Below are the code and all the weights of a small trained network. Each question names an input and a target symbol and asks about switching units off, where a switched-off unit gives its printed mean instead of its output.

import numpy as np


def w(rows, s, z=0):
    codes = np.array(rows[::2]) - 128.0
    scale = np.full(codes.shape[1], s)
    scale[-1] = z or s
    return codes * scale


def norm(h):
    return h / np.sqrt((h * h).mean(-1, keepdims=True) + 1e-5)


def f(y):
    return np.maximum(y, 0)


def softmax(a):
    e = np.exp(a - a.max(-1, keepdims=True))
    return e / e.sum(-1, keepdims=True)


def log_softmax(a):
    a = a - a.max(-1, keepdims=True)
    return a - np.log(np.exp(a).sum(-1, keepdims=True))


def net(x, mask):
    ids = ['βγδεζηθλμπστφψω'.index(c) for c in x.split()]
    T = len(ids)
    res = E[ids] + P[:T]
    r = norm(res)
    for j in range(3):
        rows = slice(3 * j, 3 * j + 3)
        q, k, v = (r @ M[0][rows].T for M in (Q, K, V))
        z = softmax(np.where(np.tri(T) > 0, q @ k.T / 3**0.5, -1e9)) @ v
        o = O[0][rows]
        res = res + np.where(mask[j], z, o[:, -1]) @ o[:, :-1]
    y = f(norm(res) @ A[0][:, :-1].T + A[0][:, -1])
    res = res + np.where(mask[3:19], y, B[0][:, -1]) @ B[0][:, :-1]
    return log_softmax(norm(res)[-1] @ U[:, :-1].T + U[:, -1])


Q, K, V, O, A, B = {}, {}, {}, {}, {}, {}
E = w([
[71,200,9,82,165],'β',
[137,134,115,148,131],'γ',
[115,137,117,148,123],'δ',
[134,120,116,159,123],'ε',
[130,143,128,155,129],'ζ',
[131,123,132,157,131],'η',
[115,124,122,146,125],'θ',
[114,110,117,157,111],'λ',
[115,132,142,150,136],'μ',
[122,118,111,154,131],'π',
[109,138,134,140,131],'σ',
[125,130,119,153,138],'τ',
[117,129,137,157,144],'φ',
[119,142,133,145,120],'ψ',
[107,128,139,150,117],'ω',
],0.013)
P = w([
[182,108,146,4,133],'0',
[136,117,121,163,102],'1',
[125,145,126,163,95],'2',
[104,157,120,180,86],'3',
[93,171,124,182,86],'4',
[87,187,117,197,82],'5',
],0.0026)
Q[0] = w([
[214,115,183,27,237],'h1',
[75,173,141,240,47],'h1',
[195,102,131,88,183],'h1',
[153,103,178,8,255],'h2',
[59,54,95,234,9],'h2',
[132,56,88,7,65],'h2',
[129,145,169,219,112],'h3',
[126,84,184,58,86],'h3',
[157,90,92,53,96],'h3',
],0.0056)
K[0] = w([
[134,125,174,220,89],'h1',
[93,142,127,52,206],'h1',
[89,130,162,201,69],'h1',
[132,165,158,253,100],'h2',
[131,144,97,17,181],'h2',
[93,193,105,210,155],'h2',
[136,104,149,62,121],'h3',
[123,73,129,218,104],'h3',
[74,146,83,246,145],'h3',
],0.0074)
V[0] = w([
[164,75,179,135,194],'h1',
[170,60,169,109,85],'h1',
[157,188,138,133,181],'h1',
[113,109,177,100,190],'h2',
[254,174,163,176,134],'h2',
[156,115,27,78,194],'h2',
[121,109,84,224,86],'h3',
[183,149,79,97,61],'h3',
[110,100,92,172,103],'h3',
],0.0068)
O[0] = w([
[106,173,59,169,211,160],'h1',
[123,190,143,157,149,223],'h1',
[127,119,59,109,99,42],'h1',
[44,147,96,153,172,102],'h2',
[190,215,132,139,119,132],'h2',
[102,130,88,3,123,145],'h2',
[184,107,148,92,204,254],'h3',
[123,137,158,84,61,145],'h3',
[169,97,162,55,186,211],'h3',
],0.0053,0.0033)
A[0] = w([
[168,163,139,1,131,222],'n1',
[187,166,26,207,105,99],'n2',
[163,147,121,212,82,61],'n3',
[46,204,98,182,107,85],'n4',
[159,102,250,122,147,77],'n5',
[182,185,141,29,182,147],'n6',
[128,189,29,114,142,23],'n7',
[147,58,169,169,127,183],'n8',
[140,48,88,62,177,153],'n9',
[141,114,139,162,87,152],'n10',
[67,33,120,100,75,247],'n11',
[188,137,109,110,130,128],'n12',
[68,125,52,148,146,148],'n13',
[138,175,231,129,135,205],'n14',
[86,2,179,150,228,148],'n15',
[89,95,150,108,136,225],'n16',
],0.0053,0.0014)
B[0] = w([
[116,43,78,234,129,252],'n1',
[50,136,211,49,146,176],'n2',
[143,164,164,119,133,168],'n3',
[213,48,114,105,108,183],'n4',
[211,145,76,36,137,202],'n5',
[128,46,97,177,54,254],'n6',
[176,203,175,8,157,154],'n7',
[133,105,203,36,158,184],'n8',
[74,87,204,122,183,176],'n9',
[143,82,178,108,54,150],'n10',
[184,197,183,197,105,173],'n11',
[74,147,156,202,62,175],'n12',
[167,83,68,3,90,168],'n13',
[199,64,36,140,183,210],'n14',
[83,230,132,88,100,230],'n15',
[117,137,164,133,105,166],'n16',
],0.0039,0.0047)
U = w([
[117,128,122,126,125,2],'β',
[144,183,51,92,23,109],'γ',
[144,89,185,92,50,47],'δ',
[251,65,56,190,117,139],'ε',
[175,231,167,117,66,142],'ζ',
[168,242,136,132,212,178],'η',
[18,182,197,66,117,216],'θ',
[193,113,223,27,215,84],'λ',
[53,149,58,205,163,179],'μ',
[45,2,107,111,204,95],'π',
[35,100,67,198,44,101],'σ',
[110,149,29,13,154,154],'τ',
[89,157,52,133,198,153],'φ',
[133,155,167,180,39,29],'ψ',
[109,118,249,247,174,112],'ω',
],0.0083,0.0024)

Each question gives the input, a string of symbols that net reads in full, and the target symbol t.
The units are the heads (3 rows each of Q, K, V and O) and the neurons (one row each of A and B). Each row of codes is followed by its name. A weight is (code - 128) times the scale printed after its matrix; where a second scale follows, it is the last column's (O, A, B and U).
mask holds one flag per unit, heads first, then neurons. A switched-off unit (its flag False) gives its mean, the last column of its rows in O or B, instead of its output. The means were averaged over made-up inputs and are rounded, as every weight is.
A unit's drop is (log p(t) with every unit on - log p(t) with that unit switched off) / (log p(t) with every unit on - log p(t) with every unit switched off).
The circuit of an input: a set's keep is (log p(t) with only the set's units on - log p(t) with every unit switched off) / (log p(t) with every unit on - log p(t) with every unit switched off). Starting from the 12 units with the biggest drops (on a tie, the unit counted first), units are removed one at a time, each time the one whose removal leaves the highest keep (on an exact tie, the one counted first), for as long as the keep stays at least 0.8.
circuit, biggest first: the units of the circuit, biggest drop first
most important unit: the unit with the biggest drop
top k neurons: the k neurons with the biggest drops, biggest first
heads that matter: for each layer, one digit per head in row order, 1 if its drop is at least 0.15 and else 0, layers parted by /
drop when u is switched off: that unit's drop, to one decimal
input η η λ ζ γ, target η: circuit, biggest first -> [h2, n2]
input σ σ ε π, target σ: most important unit -> h3
input θ ω η, target θ: heads that matter -> 010
input π θ ε λ, target π: heads that matter -> 011
input ω σ σ θ θ, target ω: circuit, biggest first -> [h2, n1]
input π μ ε γ, target π: circuit, biggest first -> [h2, n9, n1]
input τ δ ω π, target τ: heads that matter -> 000
input π λ ε π μ, target π: circuit, biggest first -> [h2, n1]
input δ τ μ γ η π, target δ: heads that matter -> 100
input ε ω ε λ φ, target ε: heads that matter -> 010
input γ ε ε ε η φ, target γ: circuit, biggest first -> [h2, h3]
input τ φ ε ε, target τ: heads that matter -> 000
input μ ε ω ω, target μ: heads that matter -> 110
input π θ ω θ, target π: circuit, biggest first -> [h2, n1, n9]
input δ δ ε τ ω, target δ: heads that matter -> 000
input γ ω γ ψ ε, target γ: heads that matter -> 010
input π θ ω λ λ, target π: top neuron -> [n1]
input η π λ ε, target η: heads that matter -> 000
input η θ ω σ ε ε, target η: heads that matter -> 010
input ε ω ε ε λ μ, target ε: heads that matter -> 010
input ζ σ ε θ ω, target ζ: circuit, biggest first -> [h2]
input τ λ γ λ, target τ: heads that matter -> 100
input σ θ π γ λ, target σ: heads that matter -> 011
input ζ σ λ ω μ, target ζ: top 3 neurons -> [n1, n2, n6]
input ω π ω λ θ, target ω: drop when h2 is switched off -> 3.5
input θ θ π φ ε ε, target θ: drop when h1 is switched off -> 0.0
input ω ε γ, target ω: drop when h2 is switched off -> 0.5
input ε τ ζ ε ε ω, target ε: drop when h2 is switched off -> 0.4
